Below is a small trained network, with its code and all its weights. Each question gives an input and a target symbol and asks what happens when units are switched off, that is, made to give their printed mean instead of their output.

import numpy as np


def w(rows, s, z=0):
    codes = np.array(rows[::2]) - 128.0
    scale = np.full(codes.shape[1], s)
    scale[-1] = z or s
    return codes * scale


def norm(h):
    return h / np.sqrt((h * h).mean(-1, keepdims=True) + 1e-5)


def f(y):
    return y / 2 * (1 + np.tanh(0.7978845608 * (y + 0.044715 * y**3)))


def softmax(a):
    e = np.exp(a - a.max(-1, keepdims=True))
    return e / e.sum(-1, keepdims=True)


def log_softmax(a):
    a = a - a.max(-1, keepdims=True)
    return a - np.log(np.exp(a).sum(-1, keepdims=True))


def net(x, mask):
    ids = ['αδεζημψ'.index(c) for c in x.split()]
    T = len(ids)
    res = E[ids] + P[:T]
    u = 0
    for l in range(2):
        r = norm(res)
        for j in range(3):
            rows = slice(3 * j, 3 * j + 3)
            q, k, v = (r @ M[l][rows].T for M in (Q, K, V))
            z = softmax(np.where(np.tri(T) > 0, q @ k.T / 3**0.5, -1e9)) @ v
            o = O[l][rows]
            res = res + np.where(mask[u + j], z, o[:, -1]) @ o[:, :-1]
        u += 3
        y = f(norm(res) @ A[l][:, :-1].T + A[l][:, -1])
        res = res + np.where(mask[u : u + 4], y, B[l][:, -1]) @ B[l][:, :-1]
        u += 4
    return log_softmax(norm(res)[-1] @ U[:, :-1].T + U[:, -1])


Q, K, V, O, A, B = {}, {}, {}, {}, {}, {}
E = w([
[98,158,163,132,76,152,102],'α',
[148,55,95,160,159,143,85],'δ',
[169,74,58,129,172,130,74],'ε',
[28,135,49,98,184,85,35],'ζ',
[122,156,80,203,215,156,125],'η',
[118,141,123,250,174,143,65],'μ',
[163,105,85,82,203,193,167],'ψ',
],0.016)
P = w([
[93,166,232,80,36,105,255],'0',
[141,107,211,142,176,170,104],'1',
[154,131,107,97,216,241,142],'2',
[123,148,155,126,99,204,88],'3',
[136,131,140,107,128,187,79],'4',
[109,131,129,134,133,191,104],'5',
[118,120,120,114,145,88,42],'6',
[119,94,109,119,140,155,61],'7',
[79,106,44,206,235,148,60],'8',
[84,83,104,54,132,163,52],'9',
[104,38,83,140,166,149,42],'10',
],0.0077)
Q[0] = w([
[126,209,58,45,119,69,126],'L0H0',
[152,206,118,92,100,95,230],'L0H0',
[95,141,210,151,102,18,254],'L0H0',
[58,82,109,88,66,164,131],'L0H1',
[156,63,158,103,177,75,166],'L0H1',
[161,137,198,46,146,97,108],'L0H1',
[102,177,45,102,101,70,162],'L0H2',
[90,46,105,126,102,73,59],'L0H2',
[103,115,161,116,186,217,21],'L0H2',
],0.0072)
K[0] = w([
[108,114,203,178,128,115,113],'L0H0',
[254,126,168,169,162,190,94],'L0H0',
[247,130,142,157,108,142,213],'L0H0',
[187,110,97,221,189,178,167],'L0H1',
[51,213,236,142,63,91,79],'L0H1',
[64,168,109,140,99,172,100],'L0H1',
[156,100,146,110,172,201,163],'L0H2',
[51,77,120,183,90,102,217],'L0H2',
[167,28,98,129,97,134,115],'L0H2',
],0.007)
V[0] = w([
[149,50,87,2,86,82,97],'L0H0',
[136,19,82,127,179,128,139],'L0H0',
[209,101,159,197,117,176,22],'L0H0',
[116,120,132,233,141,95,70],'L0H1',
[91,157,39,84,138,190,128],'L0H1',
[191,76,113,116,208,246,151],'L0H1',
[69,153,140,124,217,143,124],'L0H2',
[182,78,193,125,51,70,170],'L0H2',
[192,135,4,57,182,92,121],'L0H2',
],0.0083)
O[0] = w([
[190,138,184,107,202,2,65,139],'L0H0',
[95,101,190,109,69,52,119,170],'L0H0',
[111,45,64,238,129,66,245,149],'L0H0',
[90,236,147,127,4,98,150,186],'L0H1',
[121,224,219,73,161,134,81,164],'L0H1',
[161,51,113,69,153,125,193,254],'L0H1',
[67,106,130,108,69,83,42,164],'L0H2',
[233,139,44,171,133,164,135,48],'L0H2',
[97,169,236,189,124,74,170,157],'L0H2',
],0.0062,0.0085)
A[0] = w([
[115,2,112,99,62,153,180,227],'L0N0',
[44,151,118,177,155,194,229,189],'L0N1',
[51,175,172,154,82,140,45,122],'L0N2',
[157,154,71,160,35,133,192,2],'L0N3',
],0.0065,0.0022)
B[0] = w([
[124,93,117,135,57,155,40,236],'L0N0',
[139,161,203,151,73,120,123,216],'L0N1',
[133,123,130,66,136,119,157,254],'L0N2',
[79,140,1,162,142,90,244,138],'L0N3',
],0.0088,0.0041)
Q[1] = w([
[60,159,111,144,97,112,92],'L1H0',
[172,91,100,169,120,100,142],'L1H0',
[166,163,59,130,201,147,118],'L1H0',
[75,156,74,133,85,128,118],'L1H1',
[120,92,115,169,83,191,125],'L1H1',
[89,150,165,92,115,112,65],'L1H1',
[129,142,175,82,254,71,110],'L1H2',
[93,174,191,155,133,112,31],'L1H2',
[166,128,111,124,136,179,154],'L1H2',
],0.0099)
K[1] = w([
[163,84,89,223,129,130,213],'L1H0',
[110,94,183,107,81,219,140],'L1H0',
[93,220,157,95,145,132,53],'L1H0',
[42,135,159,94,199,127,138],'L1H1',
[38,81,82,123,108,62,105],'L1H1',
[130,97,141,77,243,123,162],'L1H1',
[78,224,70,78,73,151,38],'L1H2',
[103,131,41,3,89,211,160],'L1H2',
[117,143,206,125,124,96,123],'L1H2',
],0.0069)
V[1] = w([
[106,125,148,115,72,162,248],'L1H0',
[94,187,154,102,160,139,105],'L1H0',
[148,106,91,130,146,102,110],'L1H0',
[106,129,116,62,108,164,136],'L1H1',
[115,114,189,127,112,142,131],'L1H1',
[149,103,32,75,131,176,109],'L1H1',
[169,90,155,150,106,88,131],'L1H2',
[167,74,40,101,66,47,113],'L1H2',
[178,191,109,93,94,158,170],'L1H2',
],0.011)
O[1] = w([
[119,113,192,143,251,169,33,67],'L1H0',
[127,190,125,86,100,93,70,92],'L1H0',
[125,101,97,118,89,104,203,137],'L1H0',
[229,163,220,83,173,94,85,120],'L1H1',
[113,118,134,207,110,178,31,188],'L1H1',
[212,98,192,123,110,49,214,91],'L1H1',
[198,110,254,115,132,167,135,95],'L1H2',
[225,53,139,67,134,103,190,157],'L1H2',
[187,186,85,73,248,121,105,4],'L1H2',
],0.007,0.004)
A[1] = w([
[152,57,130,158,134,222,253,128],'L1N0',
[26,153,95,97,95,59,201,216],'L1N1',
[143,89,204,71,241,156,11,2],'L1N2',
[80,41,253,61,146,86,91,104],'L1N3',
],0.0057,0.0022)
B[1] = w([
[140,214,88,223,71,101,75,210],'L1N0',
[74,151,67,241,112,84,105,202],'L1N1',
[124,86,1,80,177,187,227,198],'L1N2',
[50,136,157,141,224,15,97,254],'L1N3',
],0.0096,0.0046)
U = w([
[138,193,186,74,84,168,48,155],'α',
[116,132,255,167,133,7,163,62],'δ',
[177,143,107,122,155,173,95,161],'ε',
[87,53,136,62,215,163,179,190],'ζ',
[29,93,40,140,54,183,148,123],'η',
[147,96,141,103,86,84,197,168],'μ',
[112,164,99,104,134,53,155,6],'ψ',
],0.0065,0.0023)

Each question gives the input, a string of symbols that net reads in full, and the target symbol t.
The units are the heads (3 rows each of Q, K, V and O) and the neurons (one row each of A and B). Each row of codes is followed by its name. A weight is (code - 128) times the scale printed after its matrix; where a second scale follows, it is the last column's (O, A, B and U).
mask holds one flag per unit, layer by layer, with each layer's heads first. A switched-off unit (its flag False) gives its mean, the last column of its rows in O or B, instead of its output. The means were averaged over made-up inputs and are rounded, as every weight is.
A unit's drop is (log p(t) with every unit on - log p(t) with that unit switched off) / (log p(t) with every unit on - log p(t) with every unit switched off).
The circuit of an input: a set's keep is (log p(t) with only the set's units on - log p(t) with every unit switched off) / (log p(t) with every unit on - log p(t) with every unit switched off). Starting from the 12 units with the biggest drops (on a tie, the unit counted first), units are removed one at a time, each time the one whose removal leaves the highest keep (on an exact tie, the one counted first), for as long as the keep stays at least 0.8.
circuit, biggest first: the units of the circuit, biggest drop first
top k neurons: the k neurons with the biggest drops, biggest first
top k neurons in layer l: the k neurons of layer l with the biggest drops, biggest first
drop when u is switched off: that unit's drop, to one decimal
input μ η ζ ψ μ μ η, target ζ: top neuron in layer 0 -> L0N3
input ψ ψ μ μ ζ ψ ε ζ, target δ: circuit, biggest first -> L1H1, L1N3
input μ η μ μ α ε ζ, target ζ: circuit, biggest first -> L1H0, L1N2, L0H0
input ψ μ ψ ε ζ η ε μ η, target δ: circuit, biggest first -> L0H2, L0N1
input μ μ μ δ δ μ ε ε α, target δ: circuit, biggest first -> L0H2, L1H1
input ψ ε ε ε μ η ε ζ ε, target δ: circuit, biggest first -> L0H0, L0H2
input ψ μ ψ μ η η μ ζ ψ δ, target δ: circuit, biggest first -> L0H0, L1H1
input μ μ μ μ δ ε ε μ μ ε δ, target δ: circuit, biggest first -> L0H0, L1N2
input μ ζ μ ε ψ ε, target ζ: top 3 neurons in layer 1 -> L1N2, L1N0, L1N1
input μ δ μ δ ε ε ε, target δ: circuit, biggest first -> L1H1, L0H2
input μ ψ μ ζ ε, target ζ: circuit, biggest first -> L0H2, L0H0, L1N2, L1H0
input δ δ η μ ψ, target μ: circuit, biggest first -> L0H2, L1H1
input μ ε ε ψ, target δ: top 2 neurons in layer 1 -> L1N3, L1N0
input μ ζ δ δ μ μ μ μ μ, target ζ: top neuron in layer 0 -> L0N3
input μ ε μ ε η, target δ: top 3 neurons in layer 0 -> L0N1, L0N3, L0N0
input ζ ζ μ μ μ ε ζ ε α μ ψ, target α: circuit, biggest first -> L0H1, L0H0
input μ μ ψ μ, target ζ: circuit, biggest first -> L0H1, L1N2
input μ ζ μ μ α, target ζ: circuit, biggest first -> L1H0, L1N2, L0H0
input δ ζ μ ζ η ζ α ε η μ, target μ: circuit, biggest first -> L0H2, L1H1, L1H0
input μ ε ε ζ, target ζ: top neuron -> L1N2
input μ μ μ ε μ ε ζ μ η, target ζ: top 3 neurons in layer 1 -> L1N2, L1N0, L1N1
input ε μ ζ μ ζ μ μ, target η: top 2 neurons in layer 1 -> L1N3, L1N0
input ζ ε η ψ, target α: drop when L1H0 is switched off -> 0.4
input ζ ζ ζ η ε, target α: drop when L0H0 is switched off -> 0.3
input ψ δ μ ε μ μ ζ, target δ: drop when L0H0 is switched off -> 0.6
input ψ ψ ε α, target δ: top 2 neurons in layer 1 -> L1N3, L1N2
input ζ μ η, target α: drop when L0H0 is switched off -> 0.2
input δ δ ε ε ζ η μ ε μ ψ μ, target μ: top neuron -> L1N3
